Moves between objects:
s180 de s338
s180 fe s847
s180 lu s778
s841 de s921
s841 fe s844
s841 lu s180
s374 de s215
s374 fe s78
s374 lu s827
s212 de s516
s212 fe s262
s212 lu s611
s930 de s379
s930 fe s544
s930 lu s516
s706 de s300
s706 fe s662
s706 lu s673
s903 de s755
s903 fe s529
s903 lu s417
s856 de s604
s856 fe s300
s856 lu s634
s662 de s992
s662 fe s711
s662 lu s856
s874 de s338
s874 fe s827
s874 lu s619
s510 de s14
s510 fe s303
s510 lu s719
s257 de s611
s257 fe s989
s257 lu s757
s310 de s827
s310 fe s205
s310 lu s59
s604 de s36
s604 fe s920
s604 lu s529
s516 de s516
s516 fe s29
s516 lu s83
s544 de s243
s544 fe s657
s544 lu s29
s660 de s36
s660 fe s604
s660 lu s903
s215 de s78
s215 fe s417
s215 lu s868
s773 de s584
s773 fe s319
s773 lu s353
s657 de s829
s657 fe s272
s657 lu s432
s317 de s874
s317 fe s808
s317 lu s778
s427 de s310
s427 fe s840
s427 lu s272
s407 de s778
s407 fe s619
s407 lu s921
s607 de s611
s607 fe s305
s607 lu s673
s840 de s205
s840 fe s180
s840 lu s155
s36 de s604
s36 fe s531
s36 lu s755
s258 de s528
s258 fe s432
s258 lu s510
s844 de s847
s844 fe s407
s844 lu s564
s584 de s711
s584 fe s697
s584 lu s753
s59 de s155
s59 fe s427
s59 lu s657
s470 de s454
s470 fe s775
s470 lu s920
s14 de s303
s14 fe s258
s14 lu s682
s531 de s720
s531 fe s943
s531 lu s755
s923 de s353
s923 fe s264
s923 lu s705
s305 de s564
s305 fe s257
s305 lu s262
s682 de s697
s682 fe s719
s682 lu s757
s720 de s903
s720 fe s755
s720 lu s215
s943 de s989
s943 fe s470
s943 lu s604
s989 de s257
s989 fe s454
s989 lu s531
s529 de s660
s529 fe s417
s529 lu s720
s417 de s705
s417 fe s205
s417 lu s374
s778 de s374
s778 fe s896
s778 lu s844
s667 de s528
s667 fe s607
s667 lu s83
s272 de s59
s272 fe s155
s272 lu s243
s723 de s773
s723 fe s584
s723 lu s257
s611 de s305
s611 fe s20
s611 lu s667
s992 de s711
s992 fe s757
s992 lu s706
s20 de s930
s20 fe s657
s20 lu s607
s379 de s607
s379 fe s243
s379 lu s667
s755 de s529
s755 fe s660
s755 lu s353
s920 de s943
s920 fe s989
s920 lu s36
s829 de s272
s829 fe s59
s829 lu s868
s868 de s401
s868 fe s840
s868 lu s874
s619 de s896
s619 fe s317
s619 lu s847
s634 de s723
s634 fe s257
s634 lu s264
s338 de s564
s338 fe s401
s338 lu s903
s783 de s454
s783 fe s303
s783 lu s584
s827 de s868
s827 fe s272
s827 lu s317
s775 de s773
s775 fe s723
s775 lu s989
s697 de s510
s697 fe s14
s697 lu s585
s183 de s667
s183 fe s31
s183 lu s353
s262 de s29
s262 fe s930
s262 lu s20
s264 de s469
s264 fe s183
s264 lu s783
s528 de s667
s528 fe s611
s528 lu s59
s31 de s257
s31 fe s83
s31 lu s469
s29 de s930
s29 fe s379
s29 lu s212
s585 de s719
s585 fe s432
s585 lu s992
s753 de s723
s753 fe s401
s753 lu s470
s83 de s711
s83 fe s673
s83 lu s14
s155 de s427
s155 fe s310
s155 lu s401
s808 de s753
s808 fe s868
s808 lu s374
s205 de s180
s205 fe s317
s205 lu s427
s719 de s682
s719 fe s697
s719 lu s711
s896 de s317
s896 fe s930
s896 lu s930
s564 de s379
s564 fe s607
s564 lu s205
s705 de s720
s705 fe s903
s705 lu s619
s454 de s775
s454 fe s753
s454 lu s783
s319 de s664
s319 fe s783
s319 lu s723
s847 de s829
s847 fe s778
s847 lu s841
s757 de s585
s757 fe s719
s757 lu s662
s673 de s667
s673 fe s528
s673 lu s83
s664 de s783
s664 fe s923
s664 lu s773
s353 de s264
s353 fe s705
s353 lu s664
s303 de s258
s303 fe s83
s303 lu s697
s921 de s844
s921 fe s847
s921 lu s338
s300 de s662
s300 fe s303
s300 lu s257
s711 de s757
s711 fe s585
s711 lu s300
s78 de s773
s78 fe s705
s78 lu s401
s243 de s657
s243 fe s829
s243 lu s930
s432 de s673
s432 fe s667
s432 lu s303
s401 de s407
s401 fe s215
s401 lu s841
s469 de s183
s469 fe s634
s469 lu s83

In the rows, 70 means zero.

The rows follow the links: the fewer symbols apart two objects are, the more alike their rows tend to be.

Each row is also shifted at random along 7 hidden directions that mean nothing.

Name the object of each row.
(70, 56, 64, 72, 65, 68, 71, 75, 77, 56, 81, 47, 65, 87, 65, 66, 77, 62, 79, 74, 66, 72, 80, 74, 80, 73, 63, 72, 53, 74, 53, 68, 65, 81, 66, 57, 56, 78, 76, 61, 55, 68, 60, 82, 84): s29
(57, 60, 82, 63, 82, 58, 77, 70, 56, 74, 79, 68, 37, 95, 61, 84, 52, 71, 101, 42, 73, 46, 77, 78, 57, 38, 80, 47, 70, 38, 66, 58, 81, 84, 68, 46, 73, 52, 59, 73, 80, 71, 77, 66, 100): s841
(73, 69, 54, 58, 89, 62, 60, 79, 85, 50, 80, 88, 43, 75, 78, 68, 85, 50, 79, 62, 96, 55, 70, 91, 54, 71, 53, 96, 82, 59, 69, 70, 67, 80, 75, 46, 57, 68, 74, 70, 55, 94, 67, 82, 90): s243
(77, 82, 48, 76, 100, 62, 95, 70, 55, 73, 89, 75, 71, 78, 65, 83, 58, 76, 55, 50, 59, 84, 75, 73, 82, 41, 57, 62, 40, 61, 61, 70, 78, 49, 83, 85, 61, 71, 69, 67, 102, 78, 56, 66, 47): s604
(67, 46, 83, 98, 59, 83, 63, 60, 61, 93, 45, 65, 83, 71, 65, 65, 74, 59, 54, 87, 63, 76, 87, 59, 83, 67, 47, 64, 53, 75, 60, 87, 64, 59, 67, 89, 73, 78, 88, 53, 84, 74, 56, 64, 41): s755
(68, 78, 63, 45, 75, 75, 62, 82, 70, 72, 87, 93, 51, 63, 80, 61, 77, 66, 80, 58, 85, 66, 73, 90, 50, 65, 84, 80, 100, 59, 72, 62, 56, 82, 78, 54, 91, 59, 68, 62, 61, 77, 67, 73, 82): s155
(55, 73, 63, 74, 76, 57, 72, 57, 59, 61, 80, 90, 50, 63, 79, 67, 78, 63, 71, 71, 86, 59, 74, 95, 56, 86, 59, 91, 67, 40, 58, 83, 59, 71, 75, 62, 67, 69, 63, 72, 74, 72, 82, 71, 79): s705
(68, 94, 71, 64, 51, 66, 74, 86, 69, 55, 86, 69, 97, 54, 61, 69, 61, 93, 56, 89, 34, 96, 67, 58, 84, 75, 116, 55, 67, 78, 76, 57, 75, 76, 79, 84, 58, 71, 64, 86, 70, 53, 70, 71, 55): s711
(70, 77, 61, 98, 55, 66, 67, 80, 71, 86, 57, 64, 81, 59, 50, 88, 71, 74, 89, 75, 54, 65, 57, 57, 78, 69, 66, 57, 90, 92, 87, 65, 85, 49, 96, 53, 77, 72, 73, 78, 78, 66, 90, 50, 55): s682
(84, 54, 58, 84, 80, 70, 80, 74, 81, 73, 68, 84, 46, 55, 78, 67, 69, 54, 87, 63, 83, 74, 68, 76, 73, 41, 53, 73, 97, 72, 73, 69, 55, 49, 75, 56, 94, 73, 50, 60, 81, 86, 74, 51, 67): s920
(70, 72, 61, 70, 66, 73, 76, 76, 86, 57, 85, 67, 58, 62, 85, 59, 69, 64, 83, 76, 60, 74, 48, 57, 70, 68, 71, 71, 81, 77, 66, 64, 70, 79, 55, 67, 71, 81, 57, 70, 65, 70, 58, 84, 70): s305
(64, 72, 74, 65, 64, 49, 59, 78, 82, 44, 72, 94, 57, 42, 83, 74, 67, 71, 80, 83, 72, 71, 71, 75, 68, 62, 95, 79, 106, 54, 80, 67, 73, 82, 70, 59, 61, 75, 54, 82, 67, 87, 91, 66, 70): s662
(74, 73, 72, 73, 54, 69, 92, 86, 72, 75, 71, 72, 83, 68, 63, 60, 86, 69, 68, 74, 83, 83, 62, 82, 74, 90, 58, 90, 71, 99, 62, 71, 67, 57, 71, 68, 95, 77, 69, 93, 65, 54, 71, 63, 62): s510
(54, 88, 48, 73, 66, 88, 86, 60, 57, 81, 82, 64, 70, 57, 69, 71, 64, 67, 57, 85, 54, 84, 39, 70, 51, 94, 84, 63, 63, 72, 93, 70, 72, 45, 74, 80, 66, 52, 47, 77, 74, 63, 69, 92, 58): s619
(60, 66, 75, 65, 60, 80, 71, 66, 66, 59, 67, 57, 67, 79, 66, 67, 70, 57, 60, 83, 65, 77, 67, 74, 63, 88, 73, 68, 47, 67, 72, 75, 69, 77, 58, 72, 48, 58, 70, 75, 53, 69, 58, 97, 84): s896
(68, 85, 96, 58, 69, 62, 54, 46, 59, 56, 60, 66, 100, 71, 71, 60, 64, 85, 22, 80, 65, 71, 72, 57, 70, 100, 66, 75, 28, 56, 58, 85, 71, 90, 50, 111, 36, 75, 88, 71, 70, 55, 59, 79, 72): s353
(58, 54, 75, 57, 65, 91, 82, 70, 60, 90, 65, 57, 61, 83, 63, 69, 67, 63, 82, 67, 78, 68, 71, 68, 59, 76, 73, 71, 71, 69, 76, 67, 69, 56, 64, 69, 91, 54, 60, 69, 71, 72, 66, 79, 71): s180
(71, 60, 65, 72, 86, 51, 69, 74, 75, 66, 82, 78, 54, 70, 85, 81, 60, 81, 72, 49, 82, 66, 88, 83, 83, 28, 93, 56, 75, 53, 59, 65, 82, 71, 70, 56, 68, 75, 67, 61, 83, 81, 88, 56, 63): s856
(68, 72, 82, 67, 73, 54, 72, 78, 78, 65, 71, 64, 75, 84, 72, 73, 73, 84, 84, 61, 73, 54, 68, 60, 77, 71, 57, 81, 63, 73, 54, 69, 88, 81, 59, 67, 69, 85, 81, 81, 74, 66, 69, 63, 65): s83
(61, 64, 29, 71, 83, 90, 76, 63, 61, 104, 73, 58, 63, 81, 68, 81, 74, 62, 76, 53, 92, 53, 75, 81, 61, 67, 56, 73, 69, 79, 82, 72, 72, 22, 92, 54, 87, 61, 77, 51, 78, 85, 86, 72, 51): s827
(72, 65, 91, 58, 65, 55, 70, 87, 83, 58, 58, 85, 64, 75, 77, 58, 88, 63, 79, 67, 99, 60, 67, 82, 63, 83, 49, 106, 87, 79, 57, 76, 69, 86, 54, 60, 85, 80, 74, 96, 61, 75, 67, 64, 74): s432
(74, 76, 86, 74, 57, 56, 75, 89, 81, 68, 77, 88, 57, 64, 70, 59, 81, 68, 89, 64, 80, 65, 63, 85, 60, 68, 66, 78, 99, 81, 61, 63, 64, 89, 72, 49, 97, 69, 67, 87, 65, 55, 71, 56, 84): s258
(59, 55, 93, 66, 60, 73, 67, 67, 64, 74, 57, 66, 52, 76, 62, 72, 62, 62, 99, 73, 63, 58, 67, 60, 59, 63, 76, 56, 84, 57, 78, 63, 76, 82, 60, 60, 76, 59, 54, 74, 69, 69, 69, 70, 89): s844
(66, 84, 70, 72, 77, 88, 38, 68, 69, 94, 58, 83, 74, 60, 75, 73, 62, 69, 48, 66, 62, 68, 61, 62, 59, 49, 88, 39, 87, 76, 94, 66, 78, 73, 80, 75, 63, 52, 88, 48, 72, 81, 67, 73, 53): s310
(70, 81, 38, 74, 82, 56, 78, 72, 84, 45, 94, 74, 48, 67, 79, 72, 75, 61, 86, 71, 70, 65, 53, 77, 63, 76, 59, 83, 71, 66, 69, 68, 72, 72, 77, 51, 49, 77, 60, 74, 67, 78, 71, 85, 79): s212
(58, 60, 72, 52, 57, 79, 85, 68, 63, 73, 60, 53, 64, 71, 53, 76, 72, 59, 107, 91, 65, 61, 66, 52, 55, 101, 57, 87, 83, 69, 87, 66, 70, 55, 63, 69, 85, 62, 47, 83, 70, 74, 67, 81, 75): s847

Where do the symbols, taken in turn from left to right, take each start?
Answer with the object's name.
(73, 69, 80, 64, 66, 62, 58, 59, 81, 57, 66, 73, 72, 52, 89, 61, 65, 83, 65, 73, 69, 67, 74, 58, 75, 66, 91, 67, 84, 62, 66, 71, 66, 85, 54, 77, 72, 80, 61, 64, 66, 65, 80, 61, 69)
lu lu fe de fe -> s432
(67, 88, 69, 45, 68, 59, 87, 63, 68, 59, 99, 59, 79, 74, 77, 60, 66, 93, 85, 63, 60, 63, 74, 60, 71, 87, 76, 83, 60, 58, 45, 62, 66, 84, 58, 80, 85, 84, 64, 71, 72, 46, 64, 72, 76)
lu de de fe fe -> s257
(68, 66, 85, 35, 59, 83, 56, 76, 63, 71, 56, 69, 82, 78, 57, 63, 74, 67, 70, 83, 69, 72, 83, 64, 57, 93, 74, 87, 79, 64, 80, 68, 61, 82, 64, 80, 78, 56, 80, 66, 56, 76, 52, 83, 75)
de fe fe lu de lu -> s868
(56, 58, 78, 82, 57, 84, 68, 65, 63, 91, 58, 68, 55, 61, 67, 71, 64, 55, 89, 85, 63, 62, 60, 57, 54, 70, 73, 54, 94, 64, 88, 71, 70, 64, 69, 65, 83, 55, 55, 67, 73, 72, 70, 74, 72)
fe lu de de fe de -> s778
(59, 53, 84, 79, 48, 80, 55, 60, 62, 79, 59, 79, 61, 61, 71, 57, 78, 51, 64, 86, 81, 71, 87, 84, 60, 84, 73, 76, 80, 62, 68, 84, 48, 75, 73, 64, 81, 63, 73, 59, 57, 73, 71, 70, 78)
lu de fe fe lu -> s374
(57, 71, 49, 80, 69, 83, 76, 58, 52, 92, 81, 66, 60, 74, 70, 76, 68, 64, 65, 59, 76, 68, 74, 89, 61, 65, 78, 53, 58, 60, 72, 75, 67, 47, 87, 61, 75, 57, 70, 56, 71, 65, 81, 72, 69)
fe lu fe lu lu -> s874
(90, 68, 66, 59, 76, 69, 75, 58, 69, 57, 62, 67, 71, 61, 64, 73, 71, 65, 66, 66, 80, 72, 72, 71, 71, 82, 58, 77, 72, 72, 80, 68, 56, 57, 69, 73, 72, 68, 60, 77, 59, 74, 78, 64, 91)
lu lu lu fe -> s531
(64, 75, 77, 84, 60, 71, 48, 71, 77, 67, 38, 80, 88, 42, 78, 76, 69, 71, 46, 95, 64, 78, 58, 53, 77, 71, 88, 66, 84, 83, 99, 77, 89, 60, 69, 82, 42, 73, 70, 78, 70, 86, 89, 69, 33)
de lu fe de fe fe fe -> s607
(68, 71, 80, 60, 70, 62, 69, 75, 82, 65, 62, 66, 76, 75, 69, 64, 76, 71, 92, 76, 70, 51, 61, 53, 69, 86, 45, 96, 77, 77, 63, 71, 81, 84, 51, 71, 74, 86, 75, 81, 75, 69, 57, 73, 65)
lu lu lu fe de lu -> s757
(60, 78, 61, 66, 81, 80, 56, 64, 59, 81, 70, 84, 61, 70, 71, 75, 68, 63, 55, 64, 81, 65, 65, 85, 50, 68, 79, 62, 76, 56, 86, 70, 69, 65, 81, 61, 63, 50, 71, 63, 68, 79, 76, 78, 75)
de fe lu fe -> s840
(74, 63, 57, 44, 77, 71, 65, 85, 75, 61, 74, 64, 68, 91, 59, 70, 86, 58, 94, 67, 80, 55, 83, 75, 66, 87, 47, 99, 75, 69, 63, 66, 61, 76, 77, 56, 72, 74, 84, 62, 56, 82, 54, 80, 82)
de de lu fe lu lu de -> s338
(60, 71, 63, 70, 68, 62, 75, 60, 52, 66, 91, 78, 48, 70, 71, 73, 69, 69, 82, 61, 79, 58, 89, 96, 59, 69, 77, 68, 68, 42, 61, 71, 54, 74, 83, 51, 76, 59, 66, 61, 67, 63, 88, 64, 99)
lu lu lu lu lu fe -> s407
(67, 66, 87, 61, 56, 71, 66, 81, 84, 62, 58, 68, 81, 65, 73, 56, 79, 72, 90, 84, 67, 66, 61, 49, 71, 92, 61, 96, 87, 86, 64, 68, 74, 81, 53, 78, 86, 89, 67, 80, 66, 66, 59, 73, 56)
de de de de fe de de -> s564
(55, 49, 72, 71, 58, 96, 69, 65, 55, 97, 62, 41, 74, 87, 54, 72, 67, 62, 75, 70, 66, 69, 87, 67, 71, 72, 80, 51, 55, 73, 74, 70, 69, 59, 70, 66, 78, 55, 77, 53, 62, 63, 70, 75, 75)
fe lu fe fe lu de -> s896
